Here is a tiny trained network, its code and every weight. The questions are about switching its units off for an input and a target symbol, where a switched-off unit gives its printed mean instead of its output.

import numpy as np


def w(rows, s, z=0):
    codes = np.array(rows[::2]) - 128.0
    scale = np.full(codes.shape[1], s)
    scale[-1] = z or s
    return codes * scale


def f(y):
    return np.maximum(y, 0)


def softmax(a):
    e = np.exp(a - a.max(-1, keepdims=True))
    return e / e.sum(-1, keepdims=True)


def log_softmax(a):
    a = a - a.max(-1, keepdims=True)
    return a - np.log(np.exp(a).sum(-1, keepdims=True))


def net(x, mask):
    ids = ['βεθξπφ'.index(c) for c in x.split()]
    T = len(ids)
    res = E[ids] + P[:T]
    u = 0
    for l in range(3):
        r = res
        for j in range(2):
            rows = slice(2 * j, 2 * j + 2)
            q, k, v = (r @ M[l][rows].T for M in (Q, K, V))
            z = softmax(np.where(np.tri(T) > 0, q @ k.T / 2**0.5, -1e9)) @ v
            o = O[l][rows]
            res = res + np.where(mask[u + j], z, o[:, -1]) @ o[:, :-1]
        u += 2
        y = f(res @ A[l][:, :-1].T + A[l][:, -1])
        res = res + np.where(mask[u : u + 4], y, B[l][:, -1]) @ B[l][:, :-1]
        u += 4
    return log_softmax(res[-1] @ U[:, :-1].T + U[:, -1])


Q, K, V, O, A, B = {}, {}, {}, {}, {}, {}
E = w([
[99,118,240,71,61,113,221,140,50],'β',
[131,252,111,200,66,63,18,107,106],'ε',
[132,136,128,207,153,110,235,190,99],'θ',
[201,142,94,64,167,164,160,153,187],'ξ',
[91,25,53,125,176,140,128,100,39],'π',
[168,127,213,20,143,209,98,54,141],'φ',
],0.011)
P = w([
[1,200,113,129,133,188,165,187,177],'0',
[122,176,134,169,129,187,96,194,58],'1',
[154,147,120,134,156,140,105,168,70],'2',
[184,102,113,126,151,115,105,135,104],'3',
[190,67,119,112,164,87,114,104,142],'4',
[203,29,105,103,168,82,125,81,176],'5',
],0.007)
Q[0] = w([
[79,147,129,129,121,119,47,85,193],'L0H1',
[254,170,115,70,171,217,55,155,114],'L0H1',
[55,90,88,150,160,193,104,114,65],'L0H2',
[106,147,136,55,42,106,162,154,182],'L0H2',
],0.0074)
K[0] = w([
[212,76,181,104,191,161,122,62,176],'L0H1',
[138,216,65,80,108,187,1,107,193],'L0H1',
[111,17,99,58,184,214,125,102,65],'L0H2',
[202,166,199,119,113,82,69,61,234],'L0H2',
],0.0061)
V[0] = w([
[179,213,109,202,121,62,157,201,166],'L0H1',
[115,78,1,158,178,107,125,129,143],'L0H1',
[216,126,108,86,121,87,69,94,169],'L0H2',
[198,71,151,54,158,145,208,136,171],'L0H2',
],0.0061)
O[0] = w([
[79,84,135,67,142,145,62,41,27,73],'L0H1',
[131,155,254,70,93,131,96,166,132,144],'L0H1',
[91,79,159,212,209,132,105,76,126,3],'L0H2',
[114,127,138,179,108,228,46,210,74,244],'L0H2',
],0.0066,0.0015)
A[0] = w([
[92,131,254,37,116,183,79,89,96,7],'L0N1',
[17,98,46,135,163,149,124,80,87,40],'L0N2',
[184,108,149,91,134,188,69,172,152,129],'L0N3',
[97,146,113,147,82,127,24,76,69,196],'L0N4',
],0.0068,0.0015)
B[0] = w([
[125,180,58,150,4,238,196,188,254,164],'L0N1',
[18,149,169,158,96,158,193,231,246,162],'L0N2',
[164,122,191,117,173,144,94,76,214,254],'L0N3',
[91,141,130,237,104,66,78,188,185,170],'L0N4',
],0.0063,0.0043)
Q[1] = w([
[104,179,169,255,148,121,119,157,146],'L1H1',
[169,59,101,17,115,143,148,111,114],'L1H1',
[132,62,147,101,196,115,93,77,107],'L1H2',
[105,58,132,132,116,102,122,63,144],'L1H2',
],0.0093)
K[1] = w([
[169,2,112,94,212,171,177,102,135],'L1H1',
[113,244,134,157,59,45,48,131,141],'L1H1',
[182,163,130,120,143,108,63,88,198],'L1H2',
[144,156,158,170,113,93,107,92,151],'L1H2',
],0.009)
V[1] = w([
[148,81,111,44,163,209,226,148,96],'L1H1',
[40,187,254,68,62,151,154,132,107],'L1H1',
[46,201,79,213,86,9,91,150,108],'L1H2',
[17,126,168,121,43,186,145,165,175],'L1H2',
],0.0053)
O[1] = w([
[219,85,201,179,192,175,194,107,129,197],'L1H1',
[212,143,191,73,116,123,64,141,150,195],'L1H1',
[140,161,142,90,235,99,167,158,254,4],'L1H2',
[149,116,146,126,28,132,189,176,190,222],'L1H2',
],0.0067,0.0033)
A[1] = w([
[77,103,139,175,108,154,154,106,36,17],'L1N1',
[150,64,111,155,88,168,177,61,128,251],'L1N2',
[166,83,152,96,140,140,103,119,43,159],'L1N3',
[70,140,118,253,56,154,112,216,97,64],'L1N4',
],0.0069,0.0029)
B[1] = w([
[136,198,95,115,91,140,246,190,187,150],'L1N1',
[183,149,190,111,240,86,48,166,85,254],'L1N2',
[155,27,158,115,125,147,53,79,104,211],'L1N3',
[50,184,83,6,119,120,245,254,191,187],'L1N4',
],0.0058,0.0055)
Q[2] = w([
[151,238,213,104,29,171,160,218,202],'L2H1',
[204,224,128,29,189,220,133,101,203],'L2H1',
[124,111,195,187,110,151,167,61,153],'L2H2',
[89,90,135,113,255,52,136,46,245],'L2H2',
],0.0064)
K[2] = w([
[129,210,192,133,2,173,127,123,200],'L2H1',
[182,174,107,162,172,242,101,73,233],'L2H1',
[109,176,135,105,80,114,145,134,192],'L2H2',
[124,111,140,207,180,42,65,57,119],'L2H2',
],0.0082)
V[2] = w([
[172,141,211,231,187,147,134,155,104],'L2H1',
[141,86,160,101,124,145,55,68,111],'L2H1',
[104,189,151,254,98,89,110,151,103],'L2H2',
[107,141,111,211,148,107,39,163,114],'L2H2',
],0.007)
O[2] = w([
[65,161,197,142,157,13,56,216,182,211],'L2H1',
[73,143,29,130,60,141,202,167,244,143],'L2H1',
[176,9,79,33,13,86,60,204,132,1],'L2H2',
[198,76,147,3,77,148,134,168,110,11],'L2H2',
],0.005,0.0043)
A[2] = w([
[142,120,181,185,196,137,164,114,82,152],'L2N1',
[55,184,84,162,53,114,149,94,101,161],'L2N2',
[143,114,148,77,2,90,157,98,43,3],'L2N3',
[172,91,174,174,156,148,71,66,35,126],'L2N4',
],0.0082,0.0033)
B[2] = w([
[158,101,95,112,102,134,115,154,139,253],'L2N1',
[86,136,145,195,98,96,141,74,136,157],'L2N2',
[133,77,251,66,139,132,146,152,133,135],'L2N3',
[123,102,103,136,57,52,89,85,96,199],'L2N4',
],0.013,0.0066)
U = w([
[103,107,215,119,141,104,169,66,113,50],'β',
[23,232,126,154,117,2,87,158,155,65],'ε',
[186,48,93,90,36,60,3,135,75,134],'θ',
[136,167,98,133,231,136,150,21,48,117],'ξ',
[150,129,178,89,240,214,240,239,166,254],'π',
[130,101,56,189,6,172,205,83,162,46],'φ',
],0.006,0.007)

Each question gives the input, a string of symbols that net reads in full, and the target symbol t.
The units are the heads (2 rows each of Q, K, V and O) and the neurons (one row each of A and B). Each row of codes is followed by its name. A weight is (code - 128) times the scale printed after its matrix; where a second scale follows, it is the last column's (O, A, B and U).
mask holds one flag per unit, layer by layer, with each layer's heads first. A switched-off unit (its flag False) gives its mean, the last column of its rows in O or B, instead of its output. The means were averaged over made-up inputs and are rounded, as every weight is.
A unit's drop is (log p(t) with every unit on - log p(t) with that unit switched off) / (log p(t) with every unit on - log p(t) with every unit switched off).
unit that matters most: the unit with the biggest drop
top k neurons: the k neurons with the biggest drops, biggest first
k most important neurons of layer l: the k neurons of layer l with the biggest drops, biggest first
drop of u: that unit's drop, to one decimal
input β ξ φ β, target θ: top 4 neurons	L2N4, L1N3, L2N1, L0N2
input ξ ξ φ ε φ ξ, target φ: unit that matters most	L1N4
input ξ ξ π β, target π: top 2 neurons	L0N1, L2N4
input π ξ ξ φ ε π, target ξ: 2 most important neurons of layer 2	L2N1, L2N4
input θ ξ ε π ξ, target ε: 2 most important neurons of layer 1	L1N4, L1N3
input β ε π β, target ε: top 3 neurons	L1N4, L0N4, L0N2
input φ ε ξ φ, target ε: top 2 neurons	L0N4, L0N1
input π ξ ε ξ φ, target φ: top 2 neurons	L0N1, L0N4
input ξ π ξ π ξ φ, target π: top 3 neurons	L0N1, L2N4, L1N2
input ε π π β, target β: top 4 neurons	L2N3, L2N2, L1N2, L0N4
input φ θ π θ ξ ε, target ε: 2 most important neurons of layer 0	L0N4, L0N3
input ξ ε β ξ ξ β, target ξ: top 2 neurons	L1N4, L0N4
input ξ φ β π π ε, target ε: top 2 neurons	L0N4, L1N4
input ε ξ ξ, target ξ: unit that matters most	L0H2
input β ε π π, target π: top 3 neurons	L0N2, L1N4, L2N4
input φ ε φ, target ε: 2 most important neurons of layer 2	L2N2, L2N1
input ξ ε π φ θ, target θ: top 2 neurons	L1N4, L2N4
input π ξ ξ ξ ξ β, target π: top 2 neurons	L0N1, L1N4
input ξ ξ ξ ε ξ, target ε: 2 most important neurons of layer 0	L0N4, L0N3
input φ ε ε ξ π, target π: unit that matters most	L0N2
input φ θ φ, target θ: drop of L2N4	0.6
input φ ε ξ ξ, target ξ: drop of L0H2	0.3
input ε ξ φ, target φ: drop of L2H1	0.4
